Here is a tiny trained network, its code and every weight. The questions are about switching its units off for an input and a class, where a switched-off unit gives its printed mean instead of its output.

import numpy as np


def w(rows, s, z=0):
    codes = np.array(rows[::2]) - 128.0
    scale = np.full(codes.shape[1], s)
    scale[-1] = z or s
    return codes * scale


def f(y):
    return y / 2 * (1 + np.tanh(0.7978845608 * (y + 0.044715 * y**3)))


def log_softmax(a):
    a = a - a.max(-1, keepdims=True)
    return a - np.log(np.exp(a).sum(-1, keepdims=True))


def net(x, mask):
    res = np.array(x, float).reshape(1, 5) / 4 @ E
    y = f(res @ A[0][:, :-1].T + A[0][:, -1])
    res = res + np.where(mask, y, B[0][:, -1]) @ B[0][:, :-1]
    return log_softmax(res[-1] @ U[:, :-1].T + U[:, -1])


A, B = {}, {}
E = w([
[100,118,247,144],'x0',
[64,8,107,75],'x1',
[57,195,125,77],'x2',
[127,128,128,128],'x3',
[80,126,100,218],'x4',
],0.012)
A[0] = w([
[141,225,140,131,70],'N0',
[154,192,130,161,89],'N1',
[81,169,134,104,190],'N2',
[92,182,24,88,119],'N3',
[63,114,151,61,97],'N4',
[129,54,98,103,42],'N5',
[172,119,164,71,52],'N6',
[166,44,127,167,21],'N7',
[52,130,108,83,65],'N8',
[101,94,197,204,123],'N9',
[126,123,30,156,92],'N10',
[91,114,105,195,82],'N11',
[83,117,102,200,115],'N12',
[122,114,180,142,117],'N13',
[91,68,144,95,63],'N14',
[91,137,194,133,106],'N15',
[89,101,155,120,111],'N16',
[165,82,172,166,119],'N17',
[160,128,63,108,60],'N18',
[83,132,202,132,58],'N19',
[74,103,105,85,73],'N20',
[139,174,146,155,176],'N21',
[164,101,92,162,80],'N22',
[54,155,106,56,1],'N23',
[84,69,120,126,103],'N24',
[178,77,159,165,28],'N25',
[66,83,109,111,90],'N26',
[113,127,196,135,64],'N27',
[169,147,140,3,61],'N28',
[142,138,51,116,91],'N29',
[31,182,166,105,55],'N30',
[93,94,116,109,199],'N31',
[5,178,89,189,33],'N32',
],0.014,0.0038)
B[0] = w([
[149,168,111,231,254],'N0',
[114,112,119,220,231],'N1',
[150,144,85,105,204],'N2',
[66,73,100,82,251],'N3',
[150,138,126,147,228],'N4',
[140,126,126,165,215],'N5',
[136,121,198,131,184],'N6',
[221,244,84,144,213],'N7',
[159,208,85,167,205],'N8',
[98,116,112,87,244],'N9',
[92,59,108,92,216],'N10',
[156,141,223,95,189],'N11',
[152,164,254,69,204],'N12',
[67,98,102,114,183],'N13',
[108,149,131,168,223],'N14',
[79,66,102,120,207],'N15',
[121,125,109,143,185],'N16',
[126,108,62,67,209],'N17',
[57,47,153,110,189],'N18',
[69,39,116,108,210],'N19',
[145,144,123,178,206],'N20',
[145,137,114,170,215],'N21',
[126,127,110,56,174],'N22',
[168,179,120,133,211],'N23',
[117,167,136,180,222],'N24',
[162,127,70,81,196],'N25',
[132,147,132,206,225],'N26',
[68,41,123,133,192],'N27',
[143,158,237,84,240],'N28',
[66,42,120,135,200],'N29',
[146,122,23,30,233],'N30',
[140,115,142,183,210],'N31',
[168,202,212,79,245],'N32',
],0.0098,0.0097)
U = w([
[20,59,98,95,125],'0',
[127,142,116,253,66],'1',
[151,141,253,62,59],'2',
[162,148,34,68,254],'3',
],0.014,0.0059)

Each question gives the input, the list of numbers given to net, and the class t.
The units are the neurons (one row each of A and B). Each row of codes is followed by its name. A weight is (code - 128) times the scale printed after its matrix; where a second scale follows, it is the last column's (A, B and U).
mask holds one flag per neuron, in row order. A switched-off neuron (its flag False) gives its mean, the last column of its row in B, instead of its output. The means were averaged over made-up inputs and are rounded, as every weight is.
A unit's drop is (log p(t) with every unit on - log p(t) with that unit switched off) / (log p(t) with every unit on - log p(t) with every unit switched off).
The circuit of an input: a set's keep is (log p(t) with only the set's units on - log p(t) with every unit switched off) / (log p(t) with every unit on - log p(t) with every unit switched off). Starting from the 12 units with the biggest drops (on a tie, the unit counted first), units are removed one at a time, each time the one whose removal leaves the highest keep (on an exact tie, the one counted first), for as long as the keep stays at least 0.8.
units of the circuit, in order: the units of the circuit, biggest drop first
top k neurons: the k neurons with the biggest drops, biggest first
drop when u is switched off: that unit's drop, to one decimal
input [3,4,8,1,-7], class 3: top 3 neurons -> (N30 N8 N32)
input [5,6,-7,-1,-4], class 3: units of the circuit, in order -> (N7)
input [7,8,-1,4,1], class 1: top 2 neurons -> (N26 N24)
input [1,-5,6,4,7], class 2: top 2 neurons -> (N32 N12)
input [1,3,-4,-4,2], class 3: units of the circuit, in order -> (N1 N7)
input [-5,3,1,3,8], class 2: units of the circuit, in order -> (N32 N12)
input [8,-4,8,8,1], class 0: top 2 neurons -> (N19 N27)
input [3,-3,7,2,7], class 2: top 3 neurons -> (N32 N12 N11)
input [-2,-2,3,-8,-4], class 2: top 2 neurons -> (N28 N30)
input [5,5,-3,-6,6], class 2: top 3 neurons -> (N12 N11 N7)
input [-8,-4,7,-3,-8], class 0: top 4 neurons -> (N3 N29 N32 N18)
input [-1,-5,6,-6,4], class 3: top 3 neurons -> (N30 N26 N3)
input [-5,8,7,-6,1], class 1: drop when N26 is switched off -> 0.2
input [1,2,4,-2,5], class 2: units of the circuit, in order -> (N32)
input [2,4,-5,-6,-4], class 3: drop when N12 is switched off -> 0.2
input [-2,6,-8,-6,-3], class 3: drop when N17 is switched off -> 0.3
input [1,5,-7,-4,5], class 3: drop when N25 is switched off -> 0.1
